X =
[[28, 21, -19, -19, 21, 46, -29, -26, -23, -21, -13],
 [31, -36, 27, -6, 27, 14, -1, 33, 17, 32, 78],
 [3, -51, 7, -31, 3, -52, -5, -38, 17, 29, 32],
 [24, -57, 14, -33, 20, -41, -17, -31, 21, 38, 49],
 [28, -34, -10, -47, 21, -32, -40, -71, 3, 15, 3],
 [36, 6, -19, -32, 27, 26, -42, -47, -17, -11, -12],
 [32, 19, -1, -1, 26, 70, -13, 23, -17, -12, 24],
 [54, -48, 24, -26, 44, 1, -29, 0, 20, 41, 74],
 [37, 19, -10, -13, 29, 61, -27, -3, -20, -15, 7],
 [30, -17, 23, 3, 27, 41, 3, 46, 7, 18, 71],
 [39, 12, -15, -25, 30, 42, -38, -30, -18, -12, -4],
 [35, -26, -12, -46, 26, -18, -46, -70, -1, 11, 0],
 [-16, -41, 12, -10, -11, -37, 23, -3, 15, 22, 40]]
Indices start at 1.
row 1 col 1 = 28
row 1 col 10 = -21
row 9 col 10 = -15
row 7 col 8 = 23
row 3 col 2 = -51
row 11 col 10 = -12
row 7 col 10 = -12
row 11 col 5 = 30
row 3 col 4 = -31
row 12 col 11 = 0
row 3 col 9 = 17
row 8 col 11 = 74
row 5 col 3 = -10
row 11 col 2 = 12
row 7 col 7 = -13
row 11 col 3 = -15
row 7 col 11 = 24
row 4 col 5 = 20
row 7 col 3 = -1
row 2 col 9 = 17
row 6 col 1 = 36
row 2 col 11 = 78
row 13 col 1 = -16
row 9 col 11 = 7
row 11 col 4 = -25
row 12 col 1 = 35
row 10 col 5 = 27
row 2 col 7 = -1
row 5 col 2 = -34
row 4 col 11 = 49
row 7 col 1 = 32
row 6 col 3 = -19
row 4 col 2 = -57
row 3 col 7 = -5
row 13 col 5 = -11

data =
[[-32  22  33  41  -9   6  48  50 -20  56  27  12   5  25]
 [ 28 -25  30   9 -15  21  66  21 -17  32  -4   4  12  25]
 [-17  -8  15  11  27  19  36  19  -7  13  23 -25 -24 -10]]
Indices start at 1.
row 1 col 1: -32
row 1 col 2: 22
row 1 col 12: 12
row 3 col 11: 23
row 3 col 10: 13
row 1 col 8: 50
row 2 col 1: 28
row 3 col 13: -24
row 2 col 6: 21
row 3 col 7: 36
row 3 col 2: -8
row 2 col 2: -25

B =
array([[ 138.454,  101.775,   82.650,  -32.390,  143.445,   45.718,
         132.265,    6.721,  144.185,   46.286,   18.278,   69.373,
         169.403,   28.749],
       [  11.412,   63.722,  -21.236,  157.429,  -47.401,   -2.809,
         -31.435,  120.246,   22.104,   39.642,   68.733,  -28.921,
          -3.144,  130.582],
       [  79.687,  155.473, -144.437,  -15.312,  -76.711, -135.929,
        -100.188,  -59.923,  183.816,  210.673,  204.333,  -66.108,
         177.479,  181.013]])
Rows and columns are counted from 1.
(1, 1) -> 138.454
(3, 3) -> -144.437
(2, 4) -> 157.429
(3, 6) -> -135.929
(2, 10) -> 39.642
(2, 9) -> 22.104
(1, 12) -> 69.373
(1, 4) -> -32.390
(2, 13) -> -3.144
(2, 6) -> -2.809
(3, 9) -> 183.816
(1, 7) -> 132.265
(3, 1) -> 79.687
(1, 5) -> 143.445
(3, 4) -> -15.312
(2, 1) -> 11.412
(2, 7) -> -31.435
(3, 10) -> 210.673
(1, 3) -> 82.650
(3, 2) -> 155.473
(3, 13) -> 177.479
(2, 2) -> 63.722

m =
 0.008   0.085   0.055   0.150  -0.035  -0.026   0.046   0.062   0.051  -0.156
 0.010   0.059   0.044   0.041  -0.156   0.108   0.133  -0.047   0.063   0.107
 0.045   0.153   0.115   0.163  -0.011  -0.079   0.166   0.121   0.032   0.018
 0.123   0.109  -0.018   0.067   0.041  -0.125  -0.036   0.107   0.146   0.112
 0.132   0.080   0.030   0.007  -0.003   0.043   0.162   0.036  -0.139  -0.036
-0.031   0.051  -0.047  -0.051   0.024   0.193  -0.017   0.060   0.129   0.143
Indices start at 1.
(1, 1) => 0.008
(6, 4) => -0.051
(6, 8) => 0.060
(4, 4) => 0.067
(3, 4) => 0.163
(1, 8) => 0.062
(1, 6) => -0.026
(1, 2) => 0.085
(3, 2) => 0.153
(5, 10) => -0.036
(1, 5) => -0.035
(5, 9) => -0.139
(1, 10) => -0.156
(4, 6) => -0.125
(4, 2) => 0.109
(6, 9) => 0.129
(4, 10) => 0.112
(3, 9) => 0.032
(2, 2) => 0.059
(3, 6) => -0.079
(6, 6) => 0.193
(1, 9) => 0.051
(4, 1) => 0.123
(6, 7) => -0.017
(2, 4) => 0.041
(4, 8) => 0.107

x =
array([[ -4.283,   7.771,   2.449,  -1.838,  -7.991, -18.452,   8.457,
         13.777,   6.013,  -3.576,  -5.079,  -2.775],
       [ -5.633,   9.147,   2.621,  -2.634, -10.179, -23.005,   9.988,
         16.511,   6.992,  -4.765,  -6.608,  -3.784],
       [ -5.486,   8.997,   2.602,  -2.548,  -9.941, -22.511,   9.821,
         16.214,   6.886,  -4.636,  -6.442,  -3.674],
       [  3.237,   0.104,   1.487,   2.601,   4.201,   6.920,  -0.075,
         -1.458,   0.560,   3.053,   3.444,   2.845],
       [ -4.738,   8.234,   2.507,  -2.106,  -8.728, -19.986,   8.972,
         14.698,   6.343,  -3.976,  -5.594,  -3.115],
       [ -3.668,   7.144,   2.370,  -1.475,  -6.994, -16.376,   7.759,
         12.531,   5.567,  -3.033,  -4.382,  -2.315],
       [ -5.925,   9.445,   2.659,  -2.807, -10.653, -23.991,  10.319,
         17.103,   7.204,  -5.023,  -6.940,  -4.002],
       [ -3.762,   7.239,   2.382,  -1.530,  -7.146, -16.694,   7.865,
         12.721,   5.636,  -3.116,  -4.488,  -2.386]])
Indices start at 1.
(1, 1) => -4.283
(3, 2) => 8.997
(2, 8) => 16.511
(3, 12) => -3.674
(7, 10) => -5.023
(5, 11) => -5.594
(5, 5) => -8.728
(8, 11) => -4.488
(6, 3) => 2.370
(8, 8) => 12.721
(5, 9) => 6.343
(2, 5) => -10.179
(2, 3) => 2.621
(2, 4) => -2.634
(1, 8) => 13.777
(7, 7) => 10.319
(5, 6) => -19.986
(6, 5) => -6.994
(5, 8) => 14.698
(8, 5) => -7.146
(4, 7) => -0.075
(7, 4) => -2.807
(7, 6) => -23.991
(6, 4) => -1.475
(8, 6) => -16.694
(6, 9) => 5.567
(3, 9) => 6.886
(1, 3) => 2.449
(2, 2) => 9.147
(7, 12) => -4.002
(2, 1) => -5.633
(6, 12) => -2.315
(3, 5) => -9.941
(8, 10) => -3.116
(3, 11) => -6.442
(7, 11) => -6.940

M =
[[-29  66  21  31  14  22 -20]
 [-40 -16 -67   5  29  -4  39]
 [ 16  14  60  31 -21  -1 -63]
 [ 56 -44  28 -32  48 -19  14]
 [ -9 -22   6  15  43 -70 -43]
 [ 35  -6 -56  32   7  44 -25]
 [-13 -29  80   0  28 -28  30]
 [-35  35  41  28 -33 -22  -3]]
Indices start at 1.
(1, 1) => -29
(3, 4) => 31
(7, 3) => 80
(4, 7) => 14
(7, 5) => 28
(2, 2) => -16
(6, 7) => -25
(2, 7) => 39
(5, 2) => -22
(7, 2) => -29
(1, 4) => 31
(6, 3) => -56
(1, 7) => -20
(7, 1) => -13
(5, 4) => 15
(1, 2) => 66
(5, 6) => -70
(5, 1) => -9
(8, 3) => 41
(3, 2) => 14
